Here is a tiny trained network, its code and every weight. The questions are about switching its units off for an input and a target symbol, where a switched-off unit gives its printed mean instead of its output.

import numpy as np


def w(rows, s, z=0):
    codes = np.array(rows[::2]) - 128.0
    scale = np.full(codes.shape[1], s)
    scale[-1] = z or s
    return codes * scale


def norm(h):
    return h / np.sqrt((h * h).mean(-1, keepdims=True) + 1e-5)


def f(y):
    return y / 2 * (1 + np.tanh(0.7978845608 * (y + 0.044715 * y**3)))


def softmax(a):
    e = np.exp(a - a.max(-1, keepdims=True))
    return e / e.sum(-1, keepdims=True)


def log_softmax(a):
    a = a - a.max(-1, keepdims=True)
    return a - np.log(np.exp(a).sum(-1, keepdims=True))


def net(x, mask):
    ids = ['αγεζηθλπστφω'.index(c) for c in x.split()]
    T = len(ids)
    res = E[ids] + P[:T]
    q, k, v = (norm(res) @ M[0].T for M in (Q, K, V))
    z = softmax(np.where(np.tri(T) > 0, q @ k.T / 2**0.5, -1e9)) @ v
    res = res + np.where(mask[0], z, O[0][:, -1]) @ O[0][:, :-1]
    y = f(norm(res) @ A[0][:, :-1].T + A[0][:, -1])
    res = res + np.where(mask[1:9], y, B[0][:, -1]) @ B[0][:, :-1]
    return log_softmax(norm(res)[-1] @ U[:, :-1].T + U[:, -1])


Q, K, V, O, A, B = {}, {}, {}, {}, {}, {}
E = w([
[145,125,160,117,127],'α',
[128,147,114,155,131],'γ',
[105,138,61,103,86],'ε',
[113,169,109,149,126],'ζ',
[128,122,113,109,150],'η',
[142,111,115,118,171],'θ',
[121,134,162,84,93],'λ',
[121,162,106,160,129],'π',
[119,126,112,99,132],'σ',
[111,137,124,154,132],'τ',
[123,122,112,103,139],'φ',
[106,147,2,98,180],'ω',
],0.044)
P = w([
[251,174,183,116,37],'0',
[112,168,127,113,255],'1',
[78,182,130,98,201],'2',
[70,175,133,102,193],'3',
[61,179,137,99,189],'4',
[57,169,136,96,182],'5',
[63,173,135,96,173],'6',
[50,176,136,92,166],'7',
],0.0059)
Q[0] = w([
[131,161,213,196,7],'head 0',
[149,188,62,66,255],'head 0',
],0.0083)
K[0] = w([
[9,116,114,156,183],'head 0',
[196,168,47,161,117],'head 0',
],0.014)
V[0] = w([
[220,222,163,49,45],'head 0',
[239,123,51,132,254],'head 0',
],0.0077)
O[0] = w([
[104,248,176,128,86,158],'head 0',
[193,148,111,153,82,254],'head 0',
],0.014,0.0068)
A[0] = w([
[122,142,251,92,114,62],'neuron 0',
[137,159,98,188,72,139],'neuron 1',
[136,199,140,253,79,4],'neuron 2',
[135,113,54,169,124,250],'neuron 3',
[171,174,148,101,92,247],'neuron 4',
[142,157,131,175,180,99],'neuron 5',
[73,50,148,80,149,75],'neuron 6',
[69,138,99,63,129,85],'neuron 7',
],0.015,0.0025)
B[0] = w([
[167,163,194,80,161,154],'neuron 0',
[119,83,126,140,121,229],'neuron 1',
[107,99,5,75,63,250],'neuron 2',
[107,174,181,127,162,254],'neuron 3',
[147,86,172,160,152,219],'neuron 4',
[93,89,121,139,46,209],'neuron 5',
[191,64,193,77,120,159],'neuron 6',
[112,86,84,160,101,183],'neuron 7',
],0.016,0.0078)
U = w([
[109,183,158,106,133,61],'α',
[72,125,194,219,127,163],'γ',
[65,124,120,30,202,47],'ε',
[84,150,144,92,161,62],'ζ',
[119,112,37,133,55,156],'η',
[199,69,131,202,142,133],'θ',
[88,126,206,85,140,109],'λ',
[41,92,115,186,127,254],'π',
[117,189,169,86,119,93],'σ',
[127,23,119,37,180,67],'τ',
[164,168,146,57,59,82],'φ',
[134,169,39,101,252,164],'ω',
],0.016,0.0036)

Each question gives the input, a string of symbols that net reads in full, and the target symbol t.
The units are the heads (2 rows each of Q, K, V and O) and the neurons (one row each of A and B). Each row of codes is followed by its name. A weight is (code - 128) times the scale printed after its matrix; where a second scale follows, it is the last column's (O, A, B and U).
mask holds one flag per unit, heads first, then neurons. A switched-off unit (its flag False) gives its mean, the last column of its rows in O or B, instead of its output. The means were averaged over made-up inputs and are rounded, as every weight is.
A unit's drop is (log p(t) with every unit on - log p(t) with that unit switched off) / (log p(t) with every unit on - log p(t) with every unit switched off).
The circuit of an input: a set's keep is (log p(t) with only the set's units on - log p(t) with every unit switched off) / (log p(t) with every unit on - log p(t) with every unit switched off). Starting from all 9 units, units are removed one at a time, each time the one whose removal leaves the highest keep (on an exact tie, the one counted first), for as long as the keep stays at least 0.8.
units of the circuit, in order: the units of the circuit, biggest drop first
top k neurons: the k neurons with the biggest drops, biggest first
drop when u is switched off: that unit's drop, to one decimal
input γ ε τ ε ω θ τ θ, target γ: units of the circuit, in order -> (head 0; neuron 2)
input τ θ φ, target τ: top 4 neurons -> (neuron 6; neuron 2; neuron 5; neuron 7)
input ε ε γ θ τ θ θ φ, target ε: top 2 neurons -> (neuron 5; neuron 2)
input η τ α θ σ θ θ, target η: units of the circuit, in order -> (head 0; neuron 2)
input θ θ α, target θ: units of the circuit, in order -> (head 0; neuron 4)
input γ θ α λ, target λ: top 2 neurons -> (neuron 2; neuron 4)
input φ θ γ σ α φ θ θ, target φ: top neuron -> (neuron 0)
input π θ φ γ φ, target π: units of the circuit, in order -> (neuron 7; neuron 2)
input π φ α φ σ, target π: top 4 neurons -> (neuron 7; neuron 2; neuron 3; neuron 6)
input τ θ γ θ ε θ φ, target τ: top 3 neurons -> (neuron 6; neuron 2; neuron 5)
input τ θ θ γ α, target θ: units of the circuit, in order -> (head 0; neuron 2)
input φ α θ τ α, target τ: top 2 neurons -> (neuron 3; neuron 6)
input ε ε ε γ φ θ η, target ε: top 2 neurons -> (neuron 2; neuron 0)
input φ π θ θ τ ε γ σ, target φ: top neuron -> (neuron 3)
input φ θ θ γ θ θ θ σ, target φ: top 2 neurons -> (neuron 0; neuron 3)
input ε λ σ, target ε: drop when neuron 2 is switched off -> 0.4
input η ε π θ, target η: drop when neuron 2 is switched off -> 0.3
input θ θ γ θ γ ε λ, target λ: drop when neuron 0 is switched off -> 0.2
